Each row has a name. Each piece below is followed by the name of the row it came from, unless a question asks for something else. Each question is about the rows just above it.

[ 5.7  2.7  7.3 -8.3  1.7 -6.0 11.1]  zod
[ -8.5  -4.4 -11.8   7.1   0.5  -9.3   1.5]  suvo
[ 7.3 -6.0 -8.4  5.7 11.1  2.7  1.7]  dasu
[ -6.8 -30.3  81.4  26.2  19.0 -51.8  21.7]  Nosa
[ -8.5 -11.8   7.1   0.5  -9.3   1.5  -4.3]  lere
[ -9.0  -6.2  -2.9   0.0  -2.9 -11.5   8.6]  Suvak
Which row holds these entries in another order? [-51.8 -30.3  -6.8  19.0  21.7  26.2  81.4]
Nosa
[ 1.7  2.7 11.1  5.7 -8.4 -6.0  7.3] is which row reordered?
dasu
[-11.8  -9.3  -8.5  -4.3   0.5   1.5   7.1] is which row reordered?
lere
Put [ 2.7 11.1  5.7 -8.4 -6.0  7.3  1.7] back in order: which row is it?
dasu
Which row holds these entries in another order? [  1.5  -9.3   0.5   7.1 -11.8  -4.4  -8.5]
suvo
Put [ -9.3 -11.8  -8.5  -4.3   0.5   7.1   1.5] back in order: which row is it?
lere

[-45.5 -33.8 -84.7 -48.2 -47.2  30.1  -7.5 -34.3 -21.0  73.4  54.0  -9.4
  43.6 -20.2 -54.7  36.6   0.7 -12.1  -2.2   1.9  60.4 -16.4 -46.4 -14.7
  11.7   3.0] : vati
[-87.1 -32.6 -82.9 -47.0 -48.0  29.4  -6.6 -37.2 -21.1  71.4  55.8  -5.3
  36.6 -19.3 -52.3  35.4  -1.0 -11.6  -0.1   2.4  61.2 -16.6 -43.6 -18.2
  11.5   4.9] : kika
[-40.6  25.9 -38.0 -93.7 -10.2  27.8  43.0  42.0  69.5  42.9  35.7   4.6
   0.8 -56.9 -54.2  32.2  -3.4  18.9  -2.6 -54.2   7.8 -23.5  31.5  23.7
 -45.9  16.3] : bisop
[-10.6  -2.9 -36.4 -27.0 -10.8   7.9  12.2   4.0  29.4  -0.8  12.2  -4.3
  -5.5 -22.1  -9.0 -15.1 -23.1   5.2  10.5 -17.0   8.7  -4.4  33.4  13.4
  10.6  12.7] : Komaz
[-39.5   7.9  18.6  20.1 -14.5   2.0 -10.2 -16.7  28.5  -2.5  10.5  -8.6
  -2.4 -29.8  33.6 -18.4   4.5  13.7   1.5 -13.8   4.1 -10.4   8.7  -0.7
  17.6  -5.5] : Nake
[ 19.8 -19.4   1.2  -4.5  11.3  -8.7  -5.4 -15.8  -8.3   1.1   9.9   9.1
  21.8  -0.1  -9.9  28.0  12.8 -23.0   7.3 -12.8  17.4 -22.2  19.3 -16.1
  10.7  -9.4] : sifip
[ 34.4  12.3  -1.6 -35.8   9.4 -35.8  -7.9 -11.7 -10.5  31.3 -19.5  -2.2
  -1.0  -8.6   4.7   1.4  10.4   0.2 -15.1   5.4  -8.2  -2.4  22.7 -20.9
  -4.7   7.6] : vepoz
[ -5.5  28.5  17.7 -18.4   1.5   4.5  13.7  33.6  18.6   7.9  -2.4 -10.2
 -16.7  -2.5 -10.4   4.1  -0.7  20.1 -14.5  -8.6 -29.8   8.7 -13.8  10.5
 -39.5   2.0] : buz
[ -3.4  29.2 -43.5 -10.0   0.9  -5.1   2.5 -11.6 -18.5  -1.5  -3.7 -34.1
   8.6 -22.0   2.6  11.6 -11.0   4.2   5.7  25.6   0.2 -19.1  20.3 -11.0
  -5.3   2.8] : Bevu
[  2.6  -3.4 -34.1 -43.5 -10.0 -11.0   5.7   2.8  20.3  11.6  25.6 -18.5
   0.9 -11.0 -11.6  -5.1 -22.0   0.2  -1.4 -19.1  -3.7  -5.3  29.2   8.6
   4.2   2.5] : lut
Which row holds these entries in another order? [-23.0 -22.2 -19.4 -16.1 -15.8 -12.8  -9.9  -9.4  -8.7  -8.3  -5.4  -4.5
  -0.1   1.1   1.2   7.3   9.1   9.9  10.7  11.3  12.8  17.4  19.3  19.8
  21.8  28.0]
sifip
[  2.0 -39.5  10.5 -13.8   8.7 -29.8  -8.6 -14.5  20.1  -0.7   4.1 -10.4
  -2.5 -16.7 -10.2  -2.4   7.9  18.6  33.6  13.7   4.5   1.5 -18.4  17.7
  28.5  -5.5] is which row reordered?
buz
Which row holds these entries in another order? [-39.5 -29.8 -18.4 -16.7 -14.5 -13.8 -10.4 -10.2  -8.6  -5.5  -2.5  -2.4
  -0.7   1.5   2.0   4.1   4.5   7.9   8.7  10.5  13.7  17.7  18.6  20.1
  28.5  33.6]
buz
Put [  4.2   2.5   2.6  -3.4 -34.1 -43.5 -10.0 -11.0   5.7   2.8  20.3  11.6
  25.6 -18.5   0.9 -11.0 -11.6  -5.1 -22.0   0.2  -1.4 -19.1  -3.7  -5.3
  29.2   8.6] back in order: which row is it?
lut

[-58.6   7.8   4.0  30.4 -46.1  -8.3 -20.7  19.1 -15.1  -9.0]  Rad
[-25.5  46.4  28.0  63.7  27.3 -31.3  53.5  -5.8 -31.5   2.0]  geni
[ 22.1 -11.0  39.1  -0.2   5.1  40.1  48.9 -12.7  33.7  -0.9]  Tulag
[-40.7  -2.4   0.9  32.8 -41.4 -12.3  -0.6 -47.9  40.2  34.4]  Nem
[ 48.9  -0.9   5.1 -12.7  40.1  22.1  33.6  39.1 -11.0  -0.2]  dom
[ 32.8 -41.4  -0.6 -12.3  40.2 -47.8  34.4 -40.7   0.9  -2.4]  vazo
[-58.6   7.8   4.0  30.4 -46.1 -21.6 -31.4 -47.4  29.4  17.0]  baled
[ 63.7   2.0  -5.8 -31.5  46.4  28.0  27.2  53.5 -31.3 -25.5]  nuv
[ 22.1  -0.8  -0.2  48.9 -12.7 -11.0   5.1  40.1  39.1  33.7]  moke
[ -5.8  63.7 -31.5 -31.3 -25.5   2.0  28.0  27.2  53.5  46.4] is which row reordered?
nuv
[-11.0  -0.2  22.1   5.1  40.1  39.1  48.9  33.6  -0.9 -12.7] is which row reordered?
dom
[-11.0  22.1   5.1  -0.2 -12.7  48.9  40.1  33.7  39.1  -0.9] is which row reordered?
Tulag
Which row holds these entries in another order? [  2.0 -31.3 -31.5  28.0  46.4  53.5  63.7 -25.5  -5.8  27.2]
nuv
[ 40.2  34.4 -40.7  -2.4   0.9  32.8 -41.4 -12.3  -0.6 -47.9] is which row reordered?
Nem
Put [ 39.1  40.1  -0.2  -0.8  22.1   5.1  33.7 -11.0 -12.7  48.9] back in order: which row is it?
moke

[-14.6  46.0  41.9   7.3] : Nit
[-62.7  49.4  52.0  -2.8] : mubo
[-61.9  16.0  54.1  -1.8] : Nub
[ 41.9 -14.5  46.0   7.3] : kevos
Put [  7.3  41.9 -14.5  46.0] back in order: which row is it?
kevos
Which row holds these entries in another order? [ -1.8  54.1  16.0 -61.9]
Nub
Which row holds these entries in another order? [ 41.9 -14.6  46.0   7.3]
Nit

[-12.6  -9.8 -32.6  20.3  45.0  25.5  28.8  20.2  -0.6  -5.8] -> zal
[ 30.5 -26.4  83.9  50.5  43.9 -21.7  31.9 -59.6 -31.2  -7.2] -> nela
[ -5.3   1.5 -10.0  -6.5   5.7   5.4  -2.9   6.5   1.2  -9.2] -> kodot
[-18.9  17.5 -14.3  -0.3   9.1   8.3 -19.6  -5.0   8.6  -4.2] -> buvum
[ -0.1 -13.4   1.4  -7.0  -1.8  -7.0   3.0   9.4   7.6  -4.1] -> dagam
[ 20.0 -12.4  18.5  31.6   3.5   8.9  10.6 -24.6  -2.7   0.9] -> zava
[ -5.8  20.3  -9.8 -12.6  28.8  45.0  25.5  -0.6  20.3 -32.6] -> ruzu
[ -2.2 -12.5  -0.5  -1.0   0.5  -0.6   1.2   8.1  -2.1  -2.1] -> lik
[ 29.5 -42.0 -27.7   7.4 -29.0  25.6 -28.1 -58.8  56.5  49.0] -> Tiro
[  6.9  13.4  45.8 -12.1  -2.1  -8.2 -13.3 -41.9 -39.0 -28.7] -> dide
[ 20.6  13.3 -17.3   9.2  51.7 -30.3   3.2   4.2   3.5  30.6] -> Kevab
[ 23.1  44.8 -28.0 -11.5  66.7 -53.5  -6.7  35.6   4.3  53.6] -> pef
Put [ 66.7 -53.5  -6.7  35.6   4.3  53.6  23.1  44.8 -28.0 -11.5] back in order: which row is it?
pef
[ -5.8  -0.6  20.2  28.8  25.5  45.0  20.3 -32.6  -9.8 -12.6] is which row reordered?
zal
Which row holds these entries in another order? [-32.6 -12.6  -9.8  -5.8  -0.6  20.2  20.3  25.5  28.8  45.0]
zal

